Small tables with named rows and columns. After each table, cells are looked up by row and column.

benugiz.csv
,pim,patomen,ranana,lebiku,pup,fuf,labota
deto,39,49,37,39,28,43,30
nenata,35,27,34,34,41,37,33
vokapi,34,35,42,31,42,45,56
mel,29,39,38,20,32,39,41
lan,29,44,62,56,76,46,17
pude,38,53,29,56,33,23,28
gopil,48,48,28,32,38,37,38
bibi,45,23,1,17,5,36,77
faf,42,37,44,56,32,36,38
nofun,24,40,57,52,49,34,30
neka,41,28,23,35,49,32,21
rosi,37,44,34,52,35,14,27

What is the pup of mel in benugiz? 32
What is the labota of nofun in benugiz? 30
What is the fuf of mel in benugiz? 39
What is the ranana of mel in benugiz? 38
What is the pim of deto in benugiz? 39
What is the lebiku of pude in benugiz? 56

Table nat
,malo,ragi,tugifuf
firi,236,31,36
babo,230,30,41
niru,218,53,22
zozu,207,44,43
pugi,205,36,51
zugufeg,220,53,21
teti,205,42,47
fitode,218,31,50
kobig,236,30,35

zozu, tugifuf => 43
babo, ragi => 30
firi, malo => 236
pugi, tugifuf => 51
fitode, malo => 218
niru, tugifuf => 22
fitode, tugifuf => 50
zugufeg, malo => 220
pugi, ragi => 36
niru, ragi => 53
teti, ragi => 42
teti, malo => 205
kobig, malo => 236
niru, malo => 218
babo, tugifuf => 41
zozu, malo => 207
zozu, ragi => 44
kobig, ragi => 30
kobig, tugifuf => 35
pugi, malo => 205

sibased
|  | menikab | zapa | dazud |
|---|---|---|---|
| lolopor | 77.201 | 89.853 | 82.154 |
| lut | 75.375 | 77.764 | 80.039 |
| sodut | 77.201 | 83.808 | 73.694 |
| tozisa | 77.810 | 17.317 | 61.004 |
| lifo | 77.810 | 83.808 | 84.269 |
| vifof | 78.419 | 83.808 | 77.924 |
| feve | 79.028 | 77.764 | 84.269 |
| lisanin | 79.028 | 77.764 | 69.464 |
| fip | 76.592 | 83.808 | 82.154 |
| pide | 83.289 | 83.808 | 80.039 |

zapa of lolopor = 89.853
zapa of lisanin = 77.764
dazud of fip = 82.154
menikab of sodut = 77.201
dazud of lut = 80.039
dazud of sodut = 73.694
zapa of fip = 83.808
menikab of feve = 79.028
dazud of feve = 84.269
zapa of lut = 77.764
menikab of lifo = 77.810
dazud of lolopor = 82.154
zapa of sodut = 83.808

Table kat
,nubanep,rasolu,feg
kagevos,41,24,180
zakob,201,182,151
nadu,27,70,131
pes,104,97,82

What is the feg of zakob in kat? 151
What is the feg of kagevos in kat? 180
What is the rasolu of nadu in kat? 70
What is the rasolu of kagevos in kat? 24
What is the rasolu of pes in kat? 97
What is the feg of pes in kat? 82
What is the feg of nadu in kat? 131
What is the nubanep of zakob in kat? 201
What is the nubanep of kagevos in kat? 41
What is the rasolu of zakob in kat? 182
What is the nubanep of nadu in kat? 27
What is the nubanep of pes in kat? 104

nepaku.csv
,mitip,bokufo,bab
gom,1376,5690,9104
vek,-1175,9436,806
fiv,1696,-124,-6011

mitip of gom is 1376
mitip of vek is -1175
bab of vek is 806
bab of fiv is -6011
bokufo of fiv is -124
mitip of fiv is 1696
bab of gom is 9104
bokufo of gom is 5690
bokufo of vek is 9436
Row with the largest bokufo: vek

gur:
|  | losota | pufi | babid | tusidu |
|---|---|---|---|---|
| vame | 160 | 55 | 174 | 171 |
| zafug | 163 | 98 | 192 | 181 |
| bubo | 186 | 166 | 154 | 170 |
| pel | 197 | 234 | 174 | 183 |
| zefar | 193 | 68 | 167 | 182 |
| rulu | 179 | 28 | 182 | 184 |
| madeku | 166 | 152 | 167 | 169 |
| suboso | 200 | 129 | 162 | 181 |
| toves | 164 | 177 | 176 | 171 |
| fifov | 191 | 23 | 176 | 186 |
| mel | 165 | 9 | 174 | 174 |
| puzava | 172 | 179 | 165 | 170 |

mel, pufi -> 9
pel, babid -> 174
toves, losota -> 164
suboso, pufi -> 129
bubo, losota -> 186
fifov, tusidu -> 186
madeku, babid -> 167
zafug, pufi -> 98
madeku, pufi -> 152
zefar, babid -> 167
madeku, tusidu -> 169
rulu, tusidu -> 184
suboso, tusidu -> 181
Row with the largest tusidu: fifov

sud =
	pimen	sus	tem	lav	luguru
fubok	22549	87614	16820	48676	69458
pudaz	22549	20742	16820	48676	61897
danen	32301	66566	82712	48676	47220
volug	22549	12814	54153	48676	48564
nimiku	22549	18231	16820	48676	61897
viku	20399	24323	16820	48676	61897

fubok, luguru -> 69458
danen, lav -> 48676
nimiku, lav -> 48676
nimiku, pimen -> 22549
nimiku, sus -> 18231
danen, tem -> 82712
viku, pimen -> 20399
nimiku, tem -> 16820
pudaz, luguru -> 61897
fubok, tem -> 16820
viku, luguru -> 61897
danen, sus -> 66566
fubok, sus -> 87614
fubok, pimen -> 22549
danen, pimen -> 32301
volug, lav -> 48676
viku, tem -> 16820
pudaz, pimen -> 22549

vunuzun:
|  | zuv | von | maguge | denetek | dopa | fekud | kun | seke | bif | buvak |
|---|---|---|---|---|---|---|---|---|---|---|
| fulo | 107 | 110 | 145 | 159 | 171 | 113 | 181 | 143 | 109 | 113 |
| bafe | 113 | 111 | 117 | 157 | 169 | 156 | 124 | 130 | 144 | 117 |
| biv | 153 | 134 | 137 | 139 | 112 | 106 | 124 | 38 | 153 | 146 |
| kuri | 124 | 160 | 167 | 176 | 104 | 120 | 103 | 206 | 132 | 165 |
| valod | 141 | 160 | 162 | 151 | 110 | 92 | 110 | 188 | 158 | 150 |
| ramizov | 108 | 145 | 100 | 105 | 137 | 120 | 93 | 67 | 116 | 146 |
| mer | 132 | 146 | 137 | 159 | 84 | 87 | 116 | 125 | 85 | 180 |
| ded | 169 | 117 | 124 | 136 | 135 | 150 | 112 | 166 | 149 | 112 |
| tem | 135 | 123 | 89 | 105 | 184 | 157 | 113 | 102 | 86 | 111 |

fulo, zuv: 107
fulo, denetek: 159
mer, buvak: 180
ramizov, von: 145
tem, seke: 102
bafe, seke: 130
biv, zuv: 153
bafe, denetek: 157
fulo, buvak: 113
bafe, von: 111
kuri, fekud: 120
mer, von: 146
bafe, buvak: 117
tem, buvak: 111
biv, maguge: 137
tem, von: 123
fulo, kun: 181
tem, kun: 113
biv, seke: 38
Row with the largest bif: valod

